Below is a small trained network, with its code and all its weights. Each question gives an input and a class and asks what happens when units are switched off, that is, made to give their printed mean instead of their output.

import numpy as np


def w(rows, s, z=0):
    codes = np.array(rows[::2]) - 128.0
    scale = np.full(codes.shape[1], s)
    scale[-1] = z or s
    return codes * scale


def f(y):
    return np.maximum(y, 0)


def log_softmax(a):
    a = a - a.max(-1, keepdims=True)
    return a - np.log(np.exp(a).sum(-1, keepdims=True))


def net(x, mask):
    res = np.array(x, float).reshape(1, 4) / 4 @ E
    y = f(res @ A[0][:, :-1].T + A[0][:, -1])
    res = res + np.where(mask, y, B[0][:, -1]) @ B[0][:, :-1]
    return log_softmax(res[-1] @ U[:, :-1].T + U[:, -1])


A, B = {}, {}
E = w([
[144,138,173,146,90,94,31,126],'x0',
[151,145,34,189,95,68,141,70],'x1',
[253,159,135,95,144,183,110,176],'x2',
[79,97,74,157,197,186,140,165],'x3',
],0.013)
A[0] = w([
[157,164,78,120,150,191,151,187,159],'N1',
[197,186,95,118,171,201,101,148,167],'N2',
[133,175,76,58,189,190,187,203,252],'N3',
[2,77,132,84,130,197,188,210,242],'N4',
[147,170,113,123,81,75,174,67,203],'N5',
[114,157,138,123,123,31,93,85,175],'N6',
[207,151,119,62,100,118,134,103,225],'N7',
[200,205,121,122,114,82,116,58,166],'N8',
[147,149,199,92,72,163,45,125,171],'N9',
[106,88,105,221,144,101,166,121,182],'N10',
[79,83,142,164,132,82,151,123,243],'N11',
],0.0089,0.0028)
B[0] = w([
[151,104,36,60,254,113,146,229,195],'N1',
[132,126,147,108,211,144,134,178,209],'N2',
[86,106,76,70,208,134,211,153,233],'N3',
[37,101,137,127,172,182,115,73,252],'N4',
[116,148,68,132,163,72,148,107,197],'N5',
[115,170,142,183,120,90,112,89,198],'N6',
[138,80,168,68,138,75,199,171,194],'N7',
[201,151,111,78,161,60,145,76,202],'N8',
[227,124,178,88,67,163,51,132,218],'N9',
[126,203,93,147,108,167,86,170,184],'N10',
[68,167,97,177,117,179,95,40,192],'N11',
],0.0078,0.014)
U = w([
[191,137,145,96,102,105,110,123,143],'0',
[147,46,100,160,113,214,69,181,83],'1',
[115,176,79,251,95,136,75,122,254],'2',
[152,117,84,134,125,54,163,107,75],'3',
[95,81,134,90,167,220,140,109,32],'4',
[163,110,200,115,97,181,88,194,94],'5',
[160,104,61,82,191,150,174,247,93],'6',
],0.011,0.0015)

Each question gives the input, the list of numbers given to net, and the class t.
The units are the neurons (one row each of A and B). Each row of codes is followed by its name. A weight is (code - 128) times the scale printed after its matrix; where a second scale follows, it is the last column's (A, B and U).
mask holds one flag per neuron, in row order. A switched-off neuron (its flag False) gives its mean, the last column of its row in B, instead of its output. The means were averaged over made-up inputs and are rounded, as every weight is.
A unit's drop is (log p(t) with every unit on - log p(t) with that unit switched off) / (log p(t) with every unit on - log p(t) with every unit switched off).
The circuit of an input: a set's keep is (log p(t) with only the set's units on - log p(t) with every unit switched off) / (log p(t) with every unit on - log p(t) with every unit switched off). Starting from all 11 units, units are removed one at a time, each time the one whose removal leaves the highest keep (on an exact tie, the one counted first), for as long as the keep stays at least 0.8.
circuit, biggest first: the units of the circuit, biggest drop first
most important unit: the unit with the biggest drop
top k neurons: the k neurons with the biggest drops, biggest first
drop of u: that unit's drop, to one decimal
input [-8,6,-2,0], class 2: top 2 neurons => (N10; N7)
input [8,3,2,6], class 1: circuit, biggest first => (N5; N3)
input [7,6,3,5], class 2: most important unit => N3
input [7,-2,-4,7], class 2: circuit, biggest first => (N3; N1)
input [7,-3,1,6], class 1: circuit, biggest first => (N8; N3)
input [-4,1,-5,-6], class 2: circuit, biggest first => (N3; N11; N1)
input [-6,-1,1,-7], class 3: top 2 neurons => (N1; N2)
input [7,-5,-3,-2], class 5: top 3 neurons => (N9; N8; N5)
input [3,0,-1,-1], class 0: top 3 neurons => (N4; N10; N11)
input [7,-4,-4,5], class 1: top 3 neurons => (N3; N8; N5)
input [-8,8,-7,-7], class 2: top 2 neurons => (N10; N11)
input [-5,-8,-1,6], class 4: drop of N4 => 5.0
input [5,1,-4,3], class 2: drop of N6 => 0.0
input [6,-3,-1,4], class 1: drop of N6 => 0.1
input [7,-4,4,4], class 5: circuit, biggest first => (N9)
input [8,3,2,3], class 0: drop of N10 => 0.1
